Below is a small trained network, with its code and all its weights. Each question gives an input and a class and asks what happens when units are switched off, that is, made to give their printed mean instead of their output.

import numpy as np


def w(rows, s, z=0):
    codes = np.array(rows[::2]) - 128.0
    scale = np.full(codes.shape[1], s)
    scale[-1] = z or s
    return codes * scale


def f(y):
    return np.maximum(y, 0)


def log_softmax(a):
    a = a - a.max(-1, keepdims=True)
    return a - np.log(np.exp(a).sum(-1, keepdims=True))


def net(x, mask):
    res = np.array(x, float).reshape(1, 3) / 4 @ E
    y = f(res @ A[0][:, :-1].T + A[0][:, -1])
    res = res + np.where(mask, y, B[0][:, -1]) @ B[0][:, :-1]
    return log_softmax(res[-1] @ U[:, :-1].T + U[:, -1])


A, B = {}, {}
E = w([
[99,254,100,153,177,76,157,231,15,173],'x0',
[188,114,182,220,66,164,173,182,92,130],'x1',
[154,166,155,103,128,123,88,183,222,133],'x2',
],0.008)
A[0] = w([
[58,200,117,148,136,108,139,162,129,188,21],'N0',
[52,136,74,112,132,81,84,255,112,179,13],'N1',
[200,202,163,132,108,94,38,196,242,157,149],'N2',
[189,56,164,57,67,185,83,132,145,76,1],'N3',
[163,54,153,108,113,176,91,75,202,40,100],'N4',
[123,65,207,47,34,128,54,73,156,76,21],'N5',
[113,245,114,94,159,75,68,198,118,214,192],'N6',
[182,93,132,47,148,159,78,71,184,98,26],'N7',
[142,124,145,149,210,86,95,188,109,219,3],'N8',
[62,143,27,38,192,82,61,76,158,142,178],'N9',
[242,76,187,177,29,193,124,228,98,160,21],'N10',
],0.0066,0.0034)
B[0] = w([
[113,142,145,103,191,36,182,133,127,41,175],'N0',
[158,146,114,163,148,43,194,139,91,72,185],'N1',
[75,55,143,181,39,60,78,80,44,226,206],'N2',
[130,171,106,87,161,64,161,153,118,73,191],'N3',
[95,61,93,120,166,24,208,115,50,99,244],'N4',
[139,128,125,136,170,87,217,151,93,78,215],'N5',
[150,43,151,140,162,66,187,161,126,111,247],'N6',
[181,83,164,62,140,86,190,116,81,69,200],'N7',
[104,115,95,79,182,87,158,157,130,86,162],'N8',
[184,74,254,183,68,248,45,205,100,32,255],'N9',
[201,144,174,130,98,149,105,218,153,39,220],'N10',
],0.0068,0.0078)
U = w([
[84,191,94,51,188,31,250,150,132,93,49],'0',
[52,61,175,216,69,95,85,130,38,179,255],'1',
[223,198,225,84,120,212,35,236,153,21,173],'2',
[142,110,152,209,231,129,70,86,197,160,170],'3',
[53,180,89,165,150,250,2,73,181,223,1],'4',
],0.0058,0.0034)

Each question gives the input, the list of numbers given to net, and the class t.
The units are the neurons (one row each of A and B). Each row of codes is followed by its name. A weight is (code - 128) times the scale printed after its matrix; where a second scale follows, it is the last column's (A, B and U).
mask holds one flag per neuron, in row order. A switched-off neuron (its flag False) gives its mean, the last column of its row in B, instead of its output. The means were averaged over made-up inputs and are rounded, as every weight is.
A unit's drop is (log p(t) with every unit on - log p(t) with that unit switched off) / (log p(t) with every unit on - log p(t) with every unit switched off).
The circuit of an input: a set's keep is (log p(t) with only the set's units on - log p(t) with every unit switched off) / (log p(t) with every unit on - log p(t) with every unit switched off). Starting from all 11 units, units are removed one at a time, each time the one whose removal leaves the highest keep (on an exact tie, the one counted first), for as long as the keep stays at least 0.8.
units of the circuit, in order: the units of the circuit, biggest drop first
k most important neurons: the k neurons with the biggest drops, biggest first
drop when u is switched off: that unit's drop, to one decimal
input [-2,-7,7], class 1: units of the circuit, in order => (N2)
input [2,0,-3], class 3: 2 most important neurons => (N4; N2)
input [7,6,4], class 0: 2 most important neurons => (N9; N0)
input [-2,-5,1], class 2: 2 most important neurons => (N9; N2)
input [-5,4,-5], class 0: units of the circuit, in order => (N9; N2)
input [1,3,6], class 1: 2 most important neurons => (N2; N9)
input [-5,5,4], class 0: 3 most important neurons => (N9; N4; N3)
input [-7,8,-7], class 2: 3 most important neurons => (N10; N2; N6)
input [-4,0,-3], class 0: 2 most important neurons => (N9; N2)
input [7,6,5], class 0: 4 most important neurons => (N9; N0; N8; N1)
input [-4,7,-4], class 2: 2 most important neurons => (N10; N2)
input [-8,8,-8], class 0: 3 most important neurons => (N4; N9; N3)
input [3,4,-3], class 2: 2 most important neurons => (N4; N2)
input [6,8,-6], class 2: units of the circuit, in order => (N10)
input [6,6,-5], class 0: 3 most important neurons => (N9; N2; N0)
input [-4,6,7], class 1: drop when N4 is switched off => 0.3
input [3,-7,5], class 2: drop when N10 is switched off => -0.2
input [7,4,-6], class 0: drop when N7 is switched off => 0.0
